Below is a small trained network, with its code and all its weights. Each question gives an input and a target symbol and asks what happens when units are switched off, that is, made to give their printed mean instead of their output.

import numpy as np


def w(rows, s, z=0):
    codes = np.array(rows[::2]) - 128.0
    scale = np.full(codes.shape[1], s)
    scale[-1] = z or s
    return codes * scale


def norm(h):
    return h / np.sqrt((h * h).mean(-1, keepdims=True) + 1e-5)


def f(y):
    return np.maximum(y, 0)


def softmax(a):
    e = np.exp(a - a.max(-1, keepdims=True))
    return e / e.sum(-1, keepdims=True)


def log_softmax(a):
    a = a - a.max(-1, keepdims=True)
    return a - np.log(np.exp(a).sum(-1, keepdims=True))


def net(x, mask):
    ids = ['ΓΘΛΠΦεηω'.index(c) for c in x.split()]
    T = len(ids)
    res = E[ids] + P[:T]
    r = norm(res)
    for j in range(2):
        rows = slice(3 * j, 3 * j + 3)
        q, k, v = (r @ M[0][rows].T for M in (Q, K, V))
        z = softmax(np.where(np.tri(T) > 0, q @ k.T / 3**0.5, -1e9)) @ v
        o = O[0][rows]
        res = res + np.where(mask[j], z, o[:, -1]) @ o[:, :-1]
    y = f(norm(res) @ A[0][:, :-1].T + A[0][:, -1])
    res = res + np.where(mask[2:14], y, B[0][:, -1]) @ B[0][:, :-1]
    return log_softmax(norm(res)[-1] @ U[:, :-1].T + U[:, -1])


Q, K, V, O, A, B = {}, {}, {}, {}, {}, {}
E = w([
[154,114,168,54],'Γ',
[237,154,111,146],'Θ',
[244,212,89,56],'Λ',
[122,205,242,179],'Π',
[123,28,192,122],'Φ',
[239,149,117,146],'ε',
[187,126,150,61],'η',
[166,190,142,44],'ω',
],0.011)
P = w([
[76,156,2,81],'0',
[135,162,30,132],'1',
[150,170,50,132],'2',
[161,166,59,135],'3',
[171,168,75,132],'4',
[178,172,81,133],'5',
[179,168,91,132],'6',
[178,161,101,130],'7',
[180,154,113,132],'8',
[181,146,122,131],'9',
[179,144,126,135],'10',
[178,135,133,131],'11',
[177,129,140,131],'12',
[177,125,145,134],'13',
],0.0075)
Q[0] = w([
[151,115,94,157],'head 1',
[45,74,136,168],'head 1',
[155,148,139,61],'head 1',
[118,134,83,18],'head 2',
[218,195,195,183],'head 2',
[1,64,186,130],'head 2',
],0.0097)
K[0] = w([
[107,128,149,77],'head 1',
[187,63,81,66],'head 1',
[134,106,156,209],'head 1',
[171,159,125,62],'head 2',
[80,169,233,248],'head 2',
[110,66,115,103],'head 2',
],0.011)
V[0] = w([
[89,115,5,68],'head 1',
[131,118,134,193],'head 1',
[158,8,68,81],'head 1',
[169,190,10,191],'head 2',
[120,253,191,242],'head 2',
[162,25,164,193],'head 2',
],0.0061)
O[0] = w([
[116,168,61,110,70],'head 1',
[112,130,160,137,111],'head 1',
[149,97,2,82,60],'head 1',
[135,34,134,62,176],'head 2',
[86,114,26,137,252],'head 2',
[112,227,152,69,64],'head 2',
],0.0059,0.0038)
A[0] = w([
[156,112,125,229,36],'neuron 1',
[116,69,225,193,123],'neuron 2',
[113,113,128,125,77],'neuron 3',
[102,187,201,101,117],'neuron 4',
[167,178,21,154,90],'neuron 5',
[135,94,41,45,29],'neuron 6',
[137,65,155,74,123],'neuron 7',
[157,32,103,155,204],'neuron 8',
[40,186,37,139,4],'neuron 9',
[77,42,91,110,49],'neuron 10',
[64,2,77,87,33],'neuron 11',
[77,163,145,39,121],'neuron 12',
],0.0097,0.003)
B[0] = w([
[145,86,94,145,181],'neuron 1',
[171,166,111,83,252],'neuron 2',
[121,114,129,120,128],'neuron 3',
[111,76,134,74,190],'neuron 4',
[55,128,153,89,223],'neuron 5',
[183,140,159,184,227],'neuron 6',
[146,153,133,152,242],'neuron 7',
[81,146,126,153,254],'neuron 8',
[119,122,206,117,138],'neuron 9',
[112,108,62,33,142],'neuron 10',
[100,137,11,107,160],'neuron 11',
[90,115,76,107,152],'neuron 12',
],0.011,0.005)
U = w([
[228,24,212,127,86],'Γ',
[99,88,144,169,106],'Θ',
[72,220,133,102,2],'Λ',
[38,171,242,188,204],'Π',
[162,133,2,72,189],'Φ',
[109,70,146,167,120],'ε',
[212,204,139,192,105],'η',
[89,44,152,89,83],'ω',
],0.0084,0.0041)

Each question gives the input, a string of symbols that net reads in full, and the target symbol t.
The units are the heads (3 rows each of Q, K, V and O) and the neurons (one row each of A and B). Each row of codes is followed by its name. A weight is (code - 128) times the scale printed after its matrix; where a second scale follows, it is the last column's (O, A, B and U).
mask holds one flag per unit, heads first, then neurons. A switched-off unit (its flag False) gives its mean, the last column of its rows in O or B, instead of its output. The means were averaged over made-up inputs and are rounded, as every weight is.
A unit's drop is (log p(t) with every unit on - log p(t) with that unit switched off) / (log p(t) with every unit on - log p(t) with every unit switched off).
The circuit of an input: a set's keep is (log p(t) with only the set's units on - log p(t) with every unit switched off) / (log p(t) with every unit on - log p(t) with every unit switched off). Starting from the 12 units with the biggest drops (on a tie, the unit counted first), units are removed one at a time, each time the one whose removal leaves the highest keep (on an exact tie, the one counted first), for as long as the keep stays at least 0.8.
units of the circuit, in order: the units of the circuit, biggest drop first
top k neurons: the k neurons with the biggest drops, biggest first
drop when u is switched off: that unit's drop, to one decimal
input Φ Φ Γ Γ, target η: units of the circuit, in order => (head 2; neuron 6; head 1; neuron 4)
input Φ η ε Φ Λ Γ Γ, target η: top neuron => (neuron 6)
input Π Φ Γ ε ε Λ η, target η: top 4 neurons => (neuron 5; neuron 4; neuron 8; neuron 7)
input η Θ Π Γ Γ Γ, target Γ: units of the circuit, in order => (head 1; neuron 5)
input ε Π Λ, target Λ: units of the circuit, in order => (neuron 5; head 2; head 1)
input Λ Φ Γ Π ω, target ω: units of the circuit, in order => (head 1; neuron 4; head 2)
input Γ Π Π Π η Γ Λ, target Λ: units of the circuit, in order => (head 2; neuron 5; head 1)
input Θ Π η, target η: units of the circuit, in order => (head 1; head 2; neuron 5; neuron 8)
input Γ η Λ Λ Γ Γ Π Λ Θ Γ η Π, target η: top 3 neurons => (neuron 5; neuron 8; neuron 1)
input Φ Φ Π Λ ω, target ω: top 2 neurons => (neuron 4; neuron 2)
input Γ Θ Π Γ Λ ε Θ Γ Φ ω Γ Π, target η: top 2 neurons => (neuron 5; neuron 2)
input η ε ε ω Φ, target Φ: drop when head 1 is switched off => 0.7
input Φ Π Θ Γ, target Γ: drop when head 1 is switched off => 1.8
input Φ ω η Γ η η ω Φ, target η: drop when head 2 is switched off => 0.8
